Below is a small trained network, with its code and all its weights. Each question gives an input and a target symbol and asks what happens when units are switched off, that is, made to give their printed mean instead of their output.

import numpy as np


def w(rows, s, z=0):
    codes = np.array(rows[::2]) - 128.0
    scale = np.full(codes.shape[1], s)
    scale[-1] = z or s
    return codes * scale


def norm(h):
    return h / np.sqrt((h * h).mean(-1, keepdims=True) + 1e-5)


def f(y):
    return np.maximum(y, 0)


def softmax(a):
    e = np.exp(a - a.max(-1, keepdims=True))
    return e / e.sum(-1, keepdims=True)


def log_softmax(a):
    a = a - a.max(-1, keepdims=True)
    return a - np.log(np.exp(a).sum(-1, keepdims=True))


def net(x, mask):
    ids = ['βδεθλξπψω'.index(c) for c in x.split()]
    T = len(ids)
    res = E[ids] + P[:T]
    r = norm(res)
    for j in range(2):
        rows = slice(2 * j, 2 * j + 2)
        q, k, v = (r @ M[0][rows].T for M in (Q, K, V))
        z = softmax(np.where(np.tri(T) > 0, q @ k.T / 2**0.5, -1e9)) @ v
        o = O[0][rows]
        res = res + np.where(mask[j], z, o[:, -1]) @ o[:, :-1]
    y = f(norm(res) @ A[0][:, :-1].T + A[0][:, -1])
    res = res + np.where(mask[2:10], y, B[0][:, -1]) @ B[0][:, :-1]
    return log_softmax(norm(res)[-1] @ U[:, :-1].T + U[:, -1])


Q, K, V, O, A, B = {}, {}, {}, {}, {}, {}
E = w([
[3,167,135,110,221],'β',
[115,178,58,58,225],'δ',
[192,218,134,66,228],'ε',
[51,205,216,63,102],'θ',
[100,206,198,47,123],'λ',
[16,144,236,129,173],'ξ',
[185,221,241,103,196],'π',
[38,201,109,52,140],'ψ',
[5,171,239,80,115],'ω',
],0.0028)
P = w([
[184,58,83,165,94],'0',
[174,150,94,33,182],'1',
[68,122,254,145,197],'2',
[138,132,66,171,232],'3',
[109,153,189,113,176],'4',
[96,142,138,173,194],'5',
[105,153,103,128,176],'6',
[107,161,149,120,151],'7',
[80,155,127,160,145],'8',
[110,176,73,135,129],'9',
[90,184,93,120,80],'10',
[96,164,73,123,81],'11',
[85,157,52,133,72],'12',
[101,193,48,68,68],'13',
],0.0052)
Q[0] = w([
[137,88,182,88,88],'head 1',
[255,39,131,209,18],'head 1',
[138,53,140,188,181],'head 2',
[132,78,206,124,95],'head 2',
],0.0064)
K[0] = w([
[51,152,101,141,183],'head 1',
[39,247,196,2,181],'head 1',
[148,114,249,73,221],'head 2',
[190,111,83,44,193],'head 2',
],0.0065)
V[0] = w([
[52,103,2,135,93],'head 1',
[170,138,76,95,47],'head 1',
[29,64,55,152,135],'head 2',
[192,163,29,107,203],'head 2',
],0.0073)
O[0] = w([
[160,152,120,191,119,111],'head 1',
[168,165,157,116,11,250],'head 1',
[142,83,200,178,179,96],'head 2',
[121,77,54,205,132,209],'head 2',
],0.012,0.0028)
A[0] = w([
[122,165,47,124,107,181],'neuron 1',
[83,118,133,120,86,133],'neuron 2',
[202,28,124,114,117,253],'neuron 3',
[101,116,123,162,141,149],'neuron 4',
[156,133,145,223,140,114],'neuron 5',
[73,18,110,12,137,82],'neuron 6',
[127,179,224,107,97,81],'neuron 7',
[99,101,101,87,254,117],'neuron 8',
],0.0072,0.0031)
B[0] = w([
[38,143,135,177,215,241],'neuron 1',
[135,147,88,131,183,194],'neuron 2',
[56,132,176,75,166,152],'neuron 3',
[137,164,151,129,131,156],'neuron 4',
[166,83,72,22,156,201],'neuron 5',
[234,35,128,113,114,253],'neuron 6',
[124,152,116,162,255,205],'neuron 7',
[65,75,175,180,19,208],'neuron 8',
],0.0056,0.0044)
U = w([
[176,54,83,203,231,26],'β',
[125,119,16,176,97,98],'δ',
[24,172,17,72,158,204],'ε',
[157,207,222,61,116,7],'θ',
[124,188,166,51,85,49],'λ',
[88,65,250,181,165,174],'ξ',
[145,73,86,1,106,252],'π',
[227,100,167,178,66,115],'ψ',
[148,162,224,73,234,146],'ω',
],0.0054,0.0016)

Each question gives the input, a string of symbols that net reads in full, and the target symbol t.
The units are the heads (2 rows each of Q, K, V and O) and the neurons (one row each of A and B). Each row of codes is followed by its name. A weight is (code - 128) times the scale printed after its matrix; where a second scale follows, it is the last column's (O, A, B and U).
mask holds one flag per unit, heads first, then neurons. A switched-off unit (its flag False) gives its mean, the last column of its rows in O or B, instead of its output. The means were averaged over made-up inputs and are rounded, as every weight is.
A unit's drop is (log p(t) with every unit on - log p(t) with that unit switched off) / (log p(t) with every unit on - log p(t) with every unit switched off).
The circuit of an input: a set's keep is (log p(t) with only the set's units on - log p(t) with every unit switched off) / (log p(t) with every unit on - log p(t) with every unit switched off). Starting from all 10 units, units are removed one at a time, each time the one whose removal leaves the highest keep (on an exact tie, the one counted first), for as long as the keep stays at least 0.8.
units of the circuit, in order: the units of the circuit, biggest drop first
most important unit: the unit with the biggest drop
heads that matter: for each layer, one digit per head in row order, 1 if its drop is at least 0.15 and else 0, layers parted by /
input ε ω ξ π π β δ π π π ξ ξ λ, target ω: heads that matter	01
input π ε ω ε π π π π β, target π: heads that matter	10
input π ω β ξ π ψ λ, target π: heads that matter	10
input ξ π δ ε π β θ π π ε π β λ ξ, target ξ: units of the circuit, in order	(head 1; head 2; neuron 8)
input ε ψ π π π ε ε ξ ξ, target ε: heads that matter	01
input π π β, target π: heads that matter	11
input β π ε λ β ξ θ ψ π ω β ε, target β: units of the circuit, in order	(head 1)
input π π ξ ε β θ ξ δ, target π: units of the circuit, in order	(head 1; neuron 6)
input ξ ξ θ ω π ξ ε, target ξ: units of the circuit, in order	(head 1; neuron 8; head 2)
input ξ π θ ε θ ξ δ ε, target ξ: heads that matter	10
input ξ π ε ψ δ π ε δ π ψ θ π ξ, target ξ: heads that matter	11
input π λ ξ, target π: units of the circuit, in order	(head 1; head 2; neuron 6)
input ε β θ, target ε: units of the circuit, in order	(head 2; neuron 6)
input ξ θ ε δ, target ξ: most important unit	neuron 8
input π π ε ε π ξ π π ε, target π: heads that matter	10
input ε ψ δ, target ε: heads that matter	01
input ξ ξ β ε ξ π ξ π ξ ε β π, target ξ: units of the circuit, in order	(head 1; neuron 8)
input ξ ξ β λ ξ θ ω π β, target ξ: units of the circuit, in order	(head 1; neuron 8; head 2)
input π ξ π π β ξ ξ, target π: units of the circuit, in order	(head 1; neuron 6)
input ξ ω π ξ β ε π ξ δ, target ξ: most important unit	head 1
input ψ δ ξ π δ ω ψ β π θ β δ ψ θ, target ψ: heads that matter	11
input ε ε ξ λ π π, target ε: heads that matter	01
input ψ ω ε ω π ψ ξ λ, target ψ: heads that matter	10
input δ ω λ δ ε δ ξ, target δ: heads that matter	11
input ξ ε ε ξ δ ψ ξ ω ξ λ ω β ε ω, target ξ: units of the circuit, in order	(head 1; head 2; neuron 8)
